Below is a small trained network, with its code and all its weights. Each question gives an input and a target symbol and asks what happens when units are switched off, that is, made to give their printed mean instead of their output.

import numpy as np


def w(rows, s, z=0):
    codes = np.array(rows[::2]) - 128.0
    scale = np.full(codes.shape[1], s)
    scale[-1] = z or s
    return codes * scale


def f(y):
    return np.maximum(y, 0)


def softmax(a):
    e = np.exp(a - a.max(-1, keepdims=True))
    return e / e.sum(-1, keepdims=True)


def log_softmax(a):
    a = a - a.max(-1, keepdims=True)
    return a - np.log(np.exp(a).sum(-1, keepdims=True))


def net(x, mask):
    ids = ['ΔΛαεζητφ'.index(c) for c in x.split()]
    T = len(ids)
    res = E[ids] + P[:T]
    u = 0
    for l in range(2):
        q, k, v = (res @ M[l].T for M in (Q, K, V))
        z = softmax(np.where(np.tri(T) > 0, q @ k.T / 2**0.5, -1e9)) @ v
        res = res + np.where(mask[u], z, O[l][:, -1]) @ O[l][:, :-1]
        u += 1
        y = f(res @ A[l][:, :-1].T + A[l][:, -1])
        res = res + np.where(mask[u : u + 16], y, B[l][:, -1]) @ B[l][:, :-1]
        u += 16
    return log_softmax(res[-1] @ U[:, :-1].T + U[:, -1])


Q, K, V, O, A, B = {}, {}, {}, {}, {}, {}
E = w([
[98,105,58],'Δ',
[57,140,149],'Λ',
[5,68,119],'α',
[83,145,146],'ε',
[97,162,145],'ζ',
[213,189,112],'η',
[61,95,38],'τ',
[165,161,35],'φ',
],0.013)
P = w([
[177,95,137],'0',
[68,167,102],'1',
[158,127,93],'2',
[186,53,133],'3',
[9,189,74],'4',
[163,131,89],'5',
],0.011)
Q[0] = w([
[144,112,6],'L0H0',
[149,63,100],'L0H0',
],0.018)
K[0] = w([
[227,19,253],'L0H0',
[95,132,189],'L0H0',
],0.017)
V[0] = w([
[2,243,143],'L0H0',
[93,95,101],'L0H0',
],0.0019)
O[0] = w([
[135,188,11,177],'L0H0',
[110,87,135,247],'L0H0',
],0.0011,0.00012)
A[0] = w([
[109,157,72,53],'L0N0',
[170,181,179,102],'L0N1',
[86,164,188,82],'L0N2',
[77,66,114,87],'L0N3',
[45,40,231,80],'L0N4',
[126,122,187,64],'L0N5',
[239,146,174,59],'L0N6',
[135,195,104,116],'L0N7',
[219,9,107,3],'L0N8',
[154,234,176,46],'L0N9',
[202,89,129,166],'L0N10',
[149,43,98,128],'L0N11',
[85,76,93,51],'L0N12',
[153,148,239,175],'L0N13',
[106,139,92,146],'L0N14',
[201,117,138,207],'L0N15',
],0.013,0.0051)
B[0] = w([
[159,133,87,206],'L0N0',
[120,162,95,144],'L0N1',
[76,100,78,180],'L0N2',
[128,77,118,205],'L0N3',
[222,150,64,210],'L0N4',
[132,131,112,128],'L0N5',
[162,136,79,156],'L0N6',
[103,95,66,222],'L0N7',
[58,207,2,168],'L0N8',
[50,114,92,154],'L0N9',
[114,105,192,196],'L0N10',
[120,174,184,197],'L0N11',
[136,65,94,188],'L0N12',
[144,148,130,166],'L0N13',
[90,151,122,252],'L0N14',
[115,133,206,216],'L0N15',
],0.029,0.0038)
Q[1] = w([
[125,173,64],'L1H0',
[33,169,4],'L1H0',
],0.029)
K[1] = w([
[102,102,43],'L1H0',
[4,95,28],'L1H0',
],0.026)
V[1] = w([
[228,107,99],'L1H0',
[79,7,189],'L1H0',
],0.011)
O[1] = w([
[64,196,73,39],'L1H0',
[87,2,74,2],'L1H0',
],0.0076,0.0077)
A[1] = w([
[222,83,159,202],'L1N0',
[113,109,171,78],'L1N1',
[251,79,120,106],'L1N2',
[218,122,100,53],'L1N3',
[48,155,168,191],'L1N4',
[99,63,170,35],'L1N5',
[102,65,203,191],'L1N6',
[44,115,205,104],'L1N7',
[141,65,100,105],'L1N8',
[107,54,156,123],'L1N9',
[117,109,172,76],'L1N10',
[198,79,73,127],'L1N11',
[99,105,122,2],'L1N12',
[189,154,132,84],'L1N13',
[162,133,93,138],'L1N14',
[145,99,148,254],'L1N15',
],0.013,0.0085)
B[1] = w([
[22,166,222,225],'L1N0',
[152,86,121,144],'L1N1',
[180,171,37,191],'L1N2',
[97,41,117,178],'L1N3',
[209,110,94,255],'L1N4',
[192,161,174,148],'L1N5',
[115,150,5,216],'L1N6',
[73,79,199,183],'L1N7',
[41,100,144,222],'L1N8',
[110,191,82,195],'L1N9',
[159,81,120,145],'L1N10',
[212,155,139,246],'L1N11',
[193,149,145,144],'L1N12',
[108,188,111,181],'L1N13',
[102,110,169,216],'L1N14',
[161,46,200,219],'L1N15',
],0.028,0.0079)
U = w([
[70,150,198,189],'Δ',
[145,241,150,137],'Λ',
[142,123,128,127],'α',
[182,167,199,197],'ε',
[60,154,58,104],'ζ',
[143,191,85,2],'η',
[107,230,221,141],'τ',
[35,255,115,121],'φ',
],0.0084,0.0059)

Each question gives the input, a string of symbols that net reads in full, and the target symbol t.
The units are the heads (2 rows each of Q, K, V and O) and the neurons (one row each of A and B). Each row of codes is followed by its name. A weight is (code - 128) times the scale printed after its matrix; where a second scale follows, it is the last column's (O, A, B and U).
mask holds one flag per unit, layer by layer, with each layer's heads first. A switched-off unit (its flag False) gives its mean, the last column of its rows in O or B, instead of its output. The means were averaged over made-up inputs and are rounded, as every weight is.
A unit's drop is (log p(t) with every unit on - log p(t) with that unit switched off) / (log p(t) with every unit on - log p(t) with every unit switched off).
The circuit of an input: a set's keep is (log p(t) with only the set's units on - log p(t) with every unit switched off) / (log p(t) with every unit on - log p(t) with every unit switched off). Starting from the 12 units with the biggest drops (on a tie, the unit counted first), units are removed one at a time, each time the one whose removal leaves the highest keep (on an exact tie, the one counted first), for as long as the keep stays at least 0.8.
units of the circuit, in order: the units of the circuit, biggest drop first
top k neurons: the k neurons with the biggest drops, biggest first
top k neurons in layer l: the k neurons of layer l with the biggest drops, biggest first
input ζ ζ φ ζ φ φ, target Λ: top 2 neurons	L0N7, L0N0
input Λ η ζ, target τ: top 4 neurons in layer 0	L0N9, L0N10, L0N1, L0N3
input ζ τ Λ ζ α, target α: top 2 neurons in layer 1	L1N11, L1N3
input ζ τ φ φ η ζ, target τ: units of the circuit, in order	L0N9, L1H0, L1N0, L0N14
input φ φ α ζ η, target ζ: top 3 neurons	L0N7, L0N9, L1N11
input ζ τ ζ, target ζ: units of the circuit, in order	L1H0, L0N4, L1N6
input α η η, target τ: top 3 neurons	L0N6, L0N1, L0N7
input φ ζ Δ, target φ: top 3 neurons	L0N4, L1N0, L1N6
input ε ζ ζ ζ, target Δ: units of the circuit, in order	L1N7, L1N11, L0N10, L0N15
input ε η ζ φ, target ε: top 2 neurons	L0N8, L1N4
input φ ζ ζ ε Λ ε, target ε: top 3 neurons in layer 0	L0N4, L0N0, L0N10
input Λ α Δ φ ζ, target ζ: top 2 neurons	L0N2, L1N0
input Λ ζ Δ η, target Λ: top 3 neurons	L0N6, L0N8, L0N10
input Λ Λ Δ, target ε: top neuron	L1N6
input ζ α η, target η: top 2 neurons in layer 1	L1N4, L1N0
input φ Δ ζ, target α: top 4 neurons in layer 0	L0N4, L0N0, L0N10, L0N15
input ζ ζ ε Λ ζ ε, target φ: top 3 neurons	L1N0, L1N6, L0N4
input Λ ζ ζ ζ α ζ, target η: top 2 neurons	L0N12, L1N4
input η φ τ τ Λ Λ, target ε: units of the circuit, in order	L1N6, L1N8
input Δ α Λ, target η: top 4 neurons	L1N4, L0N4, L0N15, L1N0
input η φ α φ, target ε: top 4 neurons	L1N4, L0N8, L0N10, L0N4
input φ φ ζ, target Λ: top 4 neurons	L0N10, L0N0, L1N15, L0N15
input ζ η α Δ α Λ, target η: top 3 neurons in layer 1	L1N4, L1N0, L1N15
input Δ ζ Λ α η η, target τ: top 4 neurons in layer 0	L0N6, L0N1, L0N15, L0N14
input ζ η ζ Δ η ε, target τ: top 3 neurons in layer 0	L0N9, L0N7, L0N10
